Below are the code and all the weights of a small trained network. Each question names an input and a class and asks about switching units off, where a switched-off unit gives its printed mean instead of its output.

import numpy as np


def w(rows, s, z=0):
    codes = np.array(rows[::2]) - 128.0
    scale = np.full(codes.shape[1], s)
    scale[-1] = z or s
    return codes * scale


def f(y):
    return y / 2 * (1 + np.tanh(0.7978845608 * (y + 0.044715 * y**3)))


def log_softmax(a):
    a = a - a.max(-1, keepdims=True)
    return a - np.log(np.exp(a).sum(-1, keepdims=True))


def net(x, mask):
    res = np.array(x, float).reshape(1, 7) / 4 @ E
    y = f(res @ A[0][:, :-1].T + A[0][:, -1])
    res = res + np.where(mask, y, B[0][:, -1]) @ B[0][:, :-1]
    return log_softmax(res[-1] @ U[:, :-1].T + U[:, -1])


A, B = {}, {}
E = w([
[125,133,123,133,128],'x0',
[27,3,98,157,82],'x1',
[125,129,129,127,130],'x2',
[24,248,178,140,57],'x3',
[108,106,219,246,216],'x4',
[221,98,145,185,29],'x5',
[130,129,132,128,131],'x6',
],0.0067)
A[0] = w([
[118,119,170,145,162,71],'n0',
[73,77,75,161,85,80],'n1',
[192,184,154,107,163,23],'n2',
[86,69,140,125,95,50],'n3',
[199,113,228,198,37,114],'n4',
[121,139,140,202,182,29],'n5',
[95,132,135,86,186,25],'n6',
[154,101,136,153,71,20],'n7',
[98,87,196,159,155,31],'n8',
[79,67,178,230,184,150],'n9',
[129,121,175,175,150,30],'n10',
[114,109,230,132,122,102],'n11',
[112,135,87,153,109,25],'n12',
[188,173,141,130,130,83],'n13',
[167,92,112,126,171,32],'n14',
[172,170,167,115,161,162],'n15',
[110,185,89,89,220,241],'n16',
[147,100,110,131,151,72],'n17',
[103,80,169,119,105,35],'n18',
[91,102,73,10,78,50],'n19',
[180,69,70,108,218,91],'n20',
[76,128,146,107,214,126],'n21',
[135,117,150,186,162,84],'n22',
[160,102,91,134,164,26],'n23',
[83,63,136,139,109,55],'n24',
[73,138,174,64,151,74],'n25',
[118,110,107,46,85,66],'n26',
[137,150,38,119,107,48],'n27',
[75,185,159,138,84,38],'n28',
[181,77,101,113,173,2],'n29',
[120,81,152,117,125,54],'n30',
],0.012,0.0066)
B[0] = w([
[186,159,103,90,141,141],'n0',
[81,102,180,84,232,181],'n1',
[85,134,180,63,224,159],'n2',
[82,147,146,78,204,153],'n3',
[83,75,2,101,129,221],'n4',
[222,177,116,77,147,155],'n5',
[156,168,6,103,224,140],'n6',
[141,163,92,125,200,138],'n7',
[198,155,157,115,161,157],'n8',
[189,130,159,89,75,255],'n9',
[217,193,97,104,173,144],'n10',
[161,189,116,132,70,159],'n11',
[142,154,127,129,164,116],'n12',
[65,92,135,58,216,154],'n13',
[77,212,104,167,126,145],'n14',
[82,70,192,98,159,184],'n15',
[137,55,120,128,93,242],'n16',
[103,173,130,149,142,133],'n17',
[110,159,123,111,196,131],'n18',
[223,158,149,104,120,193],'n19',
[42,193,152,242,57,208],'n20',
[129,62,48,111,106,190],'n21',
[213,172,115,121,101,158],'n22',
[95,209,119,167,158,136],'n23',
[84,142,171,90,225,160],'n24',
[98,136,39,174,119,157],'n25',
[200,170,146,100,109,161],'n26',
[228,178,145,109,159,142],'n27',
[76,232,112,235,123,168],'n28',
[99,198,126,216,150,156],'n29',
[101,173,134,107,157,126],'n30',
],0.0077,0.0096)
U = w([
[243,164,165,105,134,76],'0',
[87,103,205,96,231,76],'1',
[85,194,148,220,109,84],'2',
[136,66,167,133,92,246],'3',
[145,73,159,128,93,230],'4',
[138,73,2,118,141,47],'5',
],0.011)

Each question gives the input, the list of numbers given to net, and the class t.
The units are the neurons (one row each of A and B). Each row of codes is followed by its name. A weight is (code - 128) times the scale printed after its matrix; where a second scale follows, it is the last column's (A, B and U).
mask holds one flag per neuron, in row order. A switched-off neuron (its flag False) gives its mean, the last column of its row in B, instead of its output. The means were averaged over made-up inputs and are rounded, as every weight is.
A unit's drop is (log p(t) with every unit on - log p(t) with that unit switched off) / (log p(t) with every unit on - log p(t) with every unit switched off).
The circuit of an input: a set's keep is (log p(t) with only the set's units on - log p(t) with every unit switched off) / (log p(t) with every unit on - log p(t) with every unit switched off). Starting from the 12 units with the biggest drops (on a tie, the unit counted first), units are removed one at a time, each time the one whose removal leaves the highest keep (on an exact tie, the one counted first), for as long as the keep stays at least 0.8.
circuit, biggest first: the units of the circuit, biggest drop first
most important unit: the unit with the biggest drop
top k neurons: the k neurons with the biggest drops, biggest first
drop when u is switched off: that unit's drop, to one decimal
input [1,-3,-4,-3,-3,7,-4], class 5: top 2 neurons : [n4; n9]
input [6,5,3,-7,6,7,-4], class 2: circuit, biggest first : [n20; n29]
input [5,8,8,5,-6,-4,0], class 1: most important unit : n1
input [6,0,1,-8,-8,-2,-7], class 0: top 3 neurons : [n19; n27; n26]
input [-7,1,-4,3,-4,-8,4], class 5: circuit, biggest first : [n25; n21]
input [8,-4,2,8,8,-4,2], class 0: circuit, biggest first : [n5; n9]
input [4,-3,-6,0,-2,-8,-5], class 5: circuit, biggest first : [n6; n21]
input [5,3,2,-3,-6,6,-8], class 0: circuit, biggest first : [n19; n27]
input [-1,-6,6,-7,6,7,-8], class 2: top 3 neurons : [n20; n29; n14]
input [-6,-8,-2,-6,-7,-6,2], class 1: top 3 neurons : [n2; n15; n13]
input [-3,-6,-8,-4,-2,-5,-6], class 3: circuit, biggest first : [n16; n20]
input [5,6,3,3,3,-1,-5], class 1: circuit, biggest first : [n1; n24]
input [-6,-7,5,6,2,7,2], class 1: circuit, biggest first : [n13; n2]
input [0,4,0,-7,0,-5,3], class 2: top neuron : [n20]
input [-4,1,3,4,-5,0,2], class 0: circuit, biggest first : [n19; n4]
input [-3,8,-1,-7,1,7,1], class 1: circuit, biggest first : [n1; n24]
input [6,1,-3,5,-6,-5,-1], class 0: top 4 neurons : [n19; n4; n26; n20]
input [0,3,-2,-4,4,1,-2], class 0: top 2 neurons : [n9; n16]
input [-4,8,0,-2,8,6,-5], class 0: top 2 neurons : [n9; n22]
input [-5,8,6,-4,8,-7,3], class 0: most important unit : n9
input [-7,-8,-3,-1,-3,-2,-7], class 1: circuit, biggest first : [n2; n13]
input [2,-5,-3,-2,-5,6,8], class 5: top 2 neurons : [n4; n9]
input [-5,5,-7,4,-7,1,-7], class 0: top 2 neurons : [n19; n26]
input [-2,-5,3,-1,-2,-2,8], class 1: top 2 neurons : [n2; n9]
input [-4,-4,-1,1,2,6,-6], class 5: drop when n21 is switched off : -0.1
input [2,2,2,0,-6,1,1], class 0: drop when n26 is switched off : 0.1
input [-1,-5,2,2,-2,-7,-4], class 5: drop when n13 is switched off : 0.0
input [-7,2,7,-8,7,-5,-3], class 2: drop when n14 is switched off : 0.2
input [0,-2,4,4,-3,-6,0], class 5: most important unit : n25
